Below are the code and all the weights of a small trained network. Each question names an input and a target symbol and asks about switching units off, where a switched-off unit gives its printed mean instead of its output.

import numpy as np


def w(rows, s, z=0):
    codes = np.array(rows[::2]) - 128.0
    scale = np.full(codes.shape[1], s)
    scale[-1] = z or s
    return codes * scale


def norm(h):
    return h / np.sqrt((h * h).mean(-1, keepdims=True) + 1e-5)


def f(y):
    return np.maximum(y, 0)


def softmax(a):
    e = np.exp(a - a.max(-1, keepdims=True))
    return e / e.sum(-1, keepdims=True)


def log_softmax(a):
    a = a - a.max(-1, keepdims=True)
    return a - np.log(np.exp(a).sum(-1, keepdims=True))


def net(x, mask):
    ids = ['αβγδεζηθμξπστφω'.index(c) for c in x.split()]
    T = len(ids)
    res = E[ids] + P[:T]
    u = 0
    for l in range(2):
        r = norm(res)
        for j in range(2):
            rows = slice(2 * j, 2 * j + 2)
            q, k, v = (r @ M[l][rows].T for M in (Q, K, V))
            z = softmax(np.where(np.tri(T) > 0, q @ k.T / 2**0.5, -1e9)) @ v
            o = O[l][rows]
            res = res + np.where(mask[u + j], z, o[:, -1]) @ o[:, :-1]
        u += 2
        y = f(norm(res) @ A[l][:, :-1].T + A[l][:, -1])
        res = res + np.where(mask[u : u + 4], y, B[l][:, -1]) @ B[l][:, :-1]
        u += 4
    return log_softmax(norm(res)[-1] @ U[:, :-1].T + U[:, -1])


Q, K, V, O, A, B = {}, {}, {}, {}, {}, {}
E = w([
[187,142,131,76,11,90,95],'α',
[103,69,142,202,116,104,134],'β',
[136,124,141,92,134,111,151],'γ',
[68,77,116,157,81,172,123],'δ',
[117,98,164,97,136,91,133],'ε',
[159,108,180,110,144,70,133],'ζ',
[135,112,141,98,130,105,156],'η',
[167,121,186,88,165,60,137],'θ',
[99,193,53,155,162,69,49],'μ',
[76,25,101,161,48,99,154],'ξ',
[152,118,122,189,127,142,135],'π',
[108,93,188,156,87,84,61],'σ',
[129,105,187,108,142,119,93],'τ',
[45,74,218,90,62,220,129],'φ',
[75,170,147,111,184,201,168],'ω',
],0.012)
P = w([
[73,177,186,131,1,17,186],'0',
[157,24,164,73,143,100,206],'1',
[154,34,165,83,165,94,179],'2',
[150,57,139,93,159,121,165],'3',
[150,90,149,105,170,111,145],'4',
[142,59,148,107,174,139,135],'5',
[139,61,151,116,176,146,122],'6',
[131,55,145,128,170,160,112],'7',
[121,59,148,141,169,161,99],'8',
[98,78,155,164,146,154,85],'9',
[105,94,174,158,146,139,87],'10',
[126,91,210,166,145,97,89],'11',
],0.0046)
Q[0] = w([
[94,115,114,138,185,99,153],'0.h1',
[123,149,73,91,76,107,92],'0.h1',
[78,200,111,2,97,86,106],'0.h2',
[134,153,5,171,75,204,145],'0.h2',
],0.0083)
K[0] = w([
[96,34,128,88,174,80,71],'0.h1',
[126,172,3,83,151,172,149],'0.h1',
[198,116,49,59,75,24,240],'0.h2',
[180,46,73,76,241,218,33],'0.h2',
],0.0058)
V[0] = w([
[125,163,114,156,139,92,96],'0.h1',
[140,58,102,124,165,65,144],'0.h1',
[104,138,101,2,185,100,130],'0.h2',
[147,103,190,129,117,131,68],'0.h2',
],0.0076)
O[0] = w([
[68,140,121,126,119,135,149,78],'0.h1',
[141,109,133,173,116,194,82,209],'0.h1',
[82,2,127,126,133,107,168,2],'0.h2',
[86,136,98,115,194,101,75,170],'0.h2',
],0.0092,0.0059)
A[0] = w([
[157,69,126,113,136,222,239,254],'0.n1',
[92,112,38,186,66,144,132,147],'0.n2',
[161,131,177,2,50,145,36,108],'0.n3',
[154,99,59,150,32,66,66,21],'0.n4',
],0.0056,0.0037)
B[0] = w([
[150,157,200,140,135,87,30,247],'0.n1',
[219,77,157,219,179,78,100,172],'0.n2',
[181,53,32,51,50,66,190,254],'0.n3',
[91,42,254,138,184,203,248,154],'0.n4',
],0.0058,0.0035)
Q[1] = w([
[219,194,205,39,67,56,121],'1.h1',
[146,133,42,223,56,202,252],'1.h1',
[212,211,88,162,150,127,22],'1.h2',
[136,78,110,73,134,2,44],'1.h2',
],0.0057)
K[1] = w([
[139,198,147,203,51,88,169],'1.h1',
[251,83,61,104,188,212,27],'1.h1',
[28,135,155,98,97,209,67],'1.h2',
[2,211,84,125,70,64,222],'1.h2',
],0.0059)
V[1] = w([
[49,129,38,54,185,208,207],'1.h1',
[76,143,173,101,3,118,47],'1.h1',
[202,69,158,146,105,246,112],'1.h2',
[248,118,133,129,198,23,114],'1.h2',
],0.0054)
O[1] = w([
[190,99,159,186,115,129,79,1],'1.h1',
[85,118,41,147,102,254,177,190],'1.h1',
[107,93,132,98,66,95,176,165],'1.h2',
[93,199,157,97,54,86,65,164],'1.h2',
],0.0083,0.0077)
A[1] = w([
[95,66,1,136,80,55,88,142],'1.n1',
[31,49,236,168,114,199,83,183],'1.n2',
[216,134,109,168,58,102,204,251],'1.n3',
[77,92,62,144,142,106,2,39],'1.n4',
],0.0047,0.003)
B[1] = w([
[212,177,134,138,177,65,136,172],'1.n1',
[138,170,174,160,104,145,181,254],'1.n2',
[141,74,154,254,99,103,64,209],'1.n3',
[93,95,47,100,174,50,112,155],'1.n4',
],0.0077,0.0045)
U = w([
[156,80,87,53,152,113,136,145],'α',
[101,149,136,91,94,137,172,39],'β',
[88,112,175,82,87,149,213,120],'γ',
[150,94,54,111,81,194,176,37],'δ',
[85,81,143,100,168,139,200,52],'ε',
[68,141,110,57,160,87,144,48],'ζ',
[46,64,145,45,25,199,196,77],'η',
[30,89,227,70,148,5,66,111],'θ',
[132,90,169,100,175,138,69,5],'μ',
[202,62,96,76,23,30,195,86],'ξ',
[237,244,109,184,54,128,42,162],'π',
[39,213,132,92,220,229,205,121],'σ',
[58,119,37,133,254,58,55,155],'τ',
[173,37,39,223,220,199,186,200],'φ',
[198,26,240,238,104,112,148,124],'ω',
],0.0072,0.0026)

Each question gives the input, a string of symbols that net reads in full, and the target symbol t.
The units are the heads (2 rows each of Q, K, V and O) and the neurons (one row each of A and B). Each row of codes is followed by its name. A weight is (code - 128) times the scale printed after its matrix; where a second scale follows, it is the last column's (O, A, B and U).
mask holds one flag per unit, layer by layer, with each layer's heads first. A switched-off unit (its flag False) gives its mean, the last column of its rows in O or B, instead of its output. The means were averaged over made-up inputs and are rounded, as every weight is.
A unit's drop is (log p(t) with every unit on - log p(t) with that unit switched off) / (log p(t) with every unit on - log p(t) with every unit switched off).
The circuit of an input: a set's keep is (log p(t) with only the set's units on - log p(t) with every unit switched off) / (log p(t) with every unit on - log p(t) with every unit switched off). Starting from all 12 units, units are removed one at a time, each time the one whose removal leaves the highest keep (on an exact tie, the one counted first), for as long as the keep stays at least 0.8.
circuit, biggest first: the units of the circuit, biggest drop first
most important unit: the unit with the biggest drop
top k neurons: the k neurons with the biggest drops, biggest first
top k neurons in layer l: the k neurons of layer l with the biggest drops, biggest first
heads that matter: for each layer, one digit per head in row order, 1 if its drop is at least 0.15 and else 0, layers parted by /
drop when u is switched off: that unit's drop, to one decimal
input α σ γ φ δ, target φ: most important unit : 0.n2
input ω π τ, target ω: heads that matter : 11 / 10
input ξ π π π π α α γ, target ξ: heads that matter : 00 / 00
input θ δ τ ξ θ, target θ: circuit, biggest first : [0.h2 1.h2]
input π τ π, target τ: heads that matter : 01 / 00
input ζ θ β, target θ: heads that matter : 00 / 11
input φ φ π π φ γ π τ, target φ: heads that matter : 00 / 11
input ζ π ω ε π ξ, target ω: circuit, biggest first : [0.n2 0.n4]
input θ ζ θ δ, target θ: heads that matter : 01 / 11
input η θ ω ω π ζ ω θ π φ θ γ, target η: heads that matter : 01 / 10
input ξ θ α ξ π τ, target ξ: top 3 neurons : [0.n3 0.n4 0.n2]
input π π ζ π ζ π φ θ, target π: heads that matter : 01 / 00
input π φ γ τ θ φ θ δ, target φ: heads that matter : 01 / 10
input γ η π ξ μ γ π δ, target π: heads that matter : 00 / 00
input π π β ζ τ π τ δ, target τ: most important unit : 0.h2
input τ δ φ ξ π ξ τ, target τ: circuit, biggest first : [0.h2 1.n4]
input ξ ω π ζ ζ θ, target ξ: circuit, biggest first : [0.n2 0.n3 0.h2 1.h2]
input φ η ξ η π δ, target π: heads that matter : 10 / 00
input θ ω π ζ, target θ: heads that matter : 01 / 01
input θ ξ π ω π, target ω: heads that matter : 01 / 00
input τ ξ π θ, target τ: heads that matter : 11 / 01
input σ θ π π π π π α, target ξ: circuit, biggest first : [0.n3]
input ω θ φ θ φ θ θ π σ, target ω: top 2 neurons in layer 1 : [1.n2 1.n1]
input θ ω φ τ, target θ: top 2 neurons : [0.n1 1.n2]
input π ε π ω π τ π, target τ: circuit, biggest first : [0.h2 1.n4 1.h1]
input θ π γ ε π π π σ ω π π τ, target θ: drop when 1.n3 is switched off : -0.1
input ω ω θ η, target ω: drop when 1.h1 is switched off : 0.1
